Small tables with named rows and columns. After each table, cells are looked up by row and column.

fif:
fields: kulis, gofof, fisanal, gil, kunikar, sapera, dapes, rig, vesave
maza: [58.235, 66.285, 50.757, 44.443, 37.910, 32.777, 46.333, 49.409, 41.339]
rizilol: [55.200, 54.531, 61.163, 62.329, 46.778, 42.098, 29.918, 57.591, 60.768]
mufeka: [30.944, 55.076, 20.810, 36.238, 47.110, 31.001, 35.736, 28.518, 49.566]
fimo: [39.646, 65.327, 46.695, 40.407, 49.599, 59.126, 38.788, 70.187, 60.443]
gepog: [36.215, 56.506, 37.868, 50.802, 43.148, 48.161, 72.256, 53.996, 71.800]
pake: [37.519, 80.089, 26.718, 33.082, 50.782, 64.795, 52.030, 66.012, 62.125]
doguba: [13.594, 64.654, 48.216, 56.112, 76.143, 43.152, 51.352, 50.272, 63.336]
munug: [61.612, 71.879, 37.562, 24.806, 45.564, 45.442, 45.627, 36.717, 67.499]
ritivum: [59.565, 65.931, 38.071, 43.096, 57.176, 40.491, 42.796, 45.205, 46.832]

What is the gofof of munug in fif? 71.879
What is the sapera of maza in fif? 32.777
What is the kulis of munug in fif? 61.612
What is the gofof of gepog in fif? 56.506
What is the dapes of maza in fif? 46.333
What is the rig of pake in fif? 66.012
What is the sapera of fimo in fif? 59.126
What is the fisanal of munug in fif? 37.562
What is the rig of fimo in fif? 70.187
What is the gil of ritivum in fif? 43.096
What is the kulis of fimo in fif? 39.646
What is the fisanal of rizilol in fif? 61.163
What is the fisanal of ritivum in fif? 38.071

Table tavik
	fige	nuraro
nute	62957	25783
mozime	17668	92076
zaga	41432	55429
mazot	53169	44697
nove	78500	41564
valuz	30228	50419
tese	48456	43789
sev	35241	52075
vagaf	68222	54083
zumu	34227	61466
fis	45580	49237
zeda	79855	63349
baf	66752	56007

What is the nuraro of valuz in tavik?
50419
What is the fige of zumu in tavik?
34227
What is the fige of nute in tavik?
62957
What is the fige of fis in tavik?
45580
What is the fige of mozime in tavik?
17668
What is the nuraro of baf in tavik?
56007
What is the nuraro of mazot in tavik?
44697
What is the fige of vagaf in tavik?
68222
What is the fige of zeda in tavik?
79855
What is the fige of zaga in tavik?
41432

zonen
         lekaba    rir  libez    zap
bamup      0.02  -0.80  -0.06  -0.80
vefugi    -0.15  -0.30  -0.04   0.53
lofeg      0.28  -0.50  -0.29  -0.18
vanuzoz    0.31  -0.70  -0.19   0.09
dobu      -0.41  -0.12   0.23   0.05
mit       -0.52  -0.13  -0.48   0.28
suz       -0.54   0.45  -0.36   0.21
ligad      0.51  -0.22   0.19  -0.95
falifeb   -0.09  -0.06  -0.53  -0.82
piz        0.44  -0.16  -0.29  -0.45

What is the lekaba of ligad in zonen? 0.51
What is the libez of mit in zonen? -0.48
What is the rir of bamup in zonen? -0.80
What is the rir of mit in zonen? -0.13
What is the lekaba of piz in zonen? 0.44
What is the zap of piz in zonen? -0.45
What is the libez of piz in zonen? -0.29
What is the libez of vefugi in zonen? -0.04
What is the libez of vanuzoz in zonen? -0.19
What is the rir of piz in zonen? -0.16
What is the libez of falifeb in zonen? -0.53
What is the lekaba of mit in zonen? -0.52
What is the libez of suz in zonen? -0.36
What is the lekaba of bamup in zonen? 0.02
What is the zap of suz in zonen? 0.21
What is the lekaba of lofeg in zonen? 0.28
What is the rir of vefugi in zonen? -0.30
What is the libez of lofeg in zonen? -0.29
What is the lekaba of vefugi in zonen? -0.15
What is the lekaba of vanuzoz in zonen? 0.31

bokinu =
        kivitez  ruzet  duzi  kerarul  degik  dud  vup  vova
fedazo       89     58   121      118    193  150  183   168
neno        178    222   139      147     93  195  142   114
nama        179    219   139      148     95  153  108   198
meva        130    123   134      134    144  196  141   143
ganofa      161    183   139      143    111   81  160   129
rosu        163    188   139      143    107   98  184   179
gofala      102     79   126      124    175  112  158    77

nama, ruzet -> 219
ganofa, kivitez -> 161
fedazo, degik -> 193
gofala, kivitez -> 102
neno, vova -> 114
meva, degik -> 144
rosu, kerarul -> 143
neno, dud -> 195
nama, kivitez -> 179
gofala, degik -> 175
meva, kivitez -> 130
neno, duzi -> 139
meva, vova -> 143
rosu, kivitez -> 163
fedazo, ruzet -> 58
meva, duzi -> 134
nama, vup -> 108
nama, dud -> 153
fedazo, kivitez -> 89
Which row has the largest vup? rosu

gedemum =
       mir  som  zamit
gedim  125  157    130
kip    124   38    101
deg    125  141    218
kod    124  168    217
ton    124   93     54

zamit of kip: 101
mir of ton: 124
som of ton: 93
zamit of kod: 217
zamit of deg: 218
som of gedim: 157
som of kip: 38
zamit of gedim: 130

bezumu:
	turizo	midez	lem	sifi	risep	zut	sir	pes	lar	vod
konoto	-4.012	-5.122	0.941	-6.542	-0.641	-0.071	2.312	-2.826	2.706	2.162
totila	4.528	-2.697	1.308	-3.394	3.996	-1.777	3.140	-3.867	-0.800	-3.243
sifu	-1.644	-4.583	2.480	-6.674	1.401	-0.302	2.995	-4.232	2.243	2.268
vur	5.677	-0.908	-1.408	-0.106	2.506	-3.081	0.172	-2.380	-3.143	-5.988
lutiz	-1.546	-4.976	1.701	-6.557	0.363	-1.266	3.579	-3.161	2.844	1.834
vob	-5.024	-4.682	1.196	-5.172	-1.972	-0.574	1.190	-2.256	2.836	4.760
tud	5.574	-2.511	0.688	-3.269	4.621	-1.664	2.565	-3.352	-1.443	-4.561
kifeseg	-4.692	-4.290	1.935	-6.187	-1.295	0.297	1.814	-3.538	2.180	2.836
gibona	-6.971	0.591	-3.872	1.797	-6.736	-0.968	-5.583	1.661	-1.793	0.649
fem	5.930	-2.078	1.334	-2.418	3.528	-2.016	1.909	-3.357	-2.849	-4.784
gepe	-4.161	-5.168	1.949	-6.522	-0.559	-0.650	2.271	-2.662	2.754	2.213
kiduzog	-8.303	-3.892	-0.359	-4.452	-3.720	-0.032	0.058	-1.554	1.932	3.318

gibona, sir => -5.583
gibona, midez => 0.591
gepe, midez => -5.168
fem, sifi => -2.418
kiduzog, midez => -3.892
fem, sir => 1.909
konoto, midez => -5.122
gepe, zut => -0.650
gibona, risep => -6.736
sifu, zut => -0.302
konoto, turizo => -4.012
tud, sir => 2.565

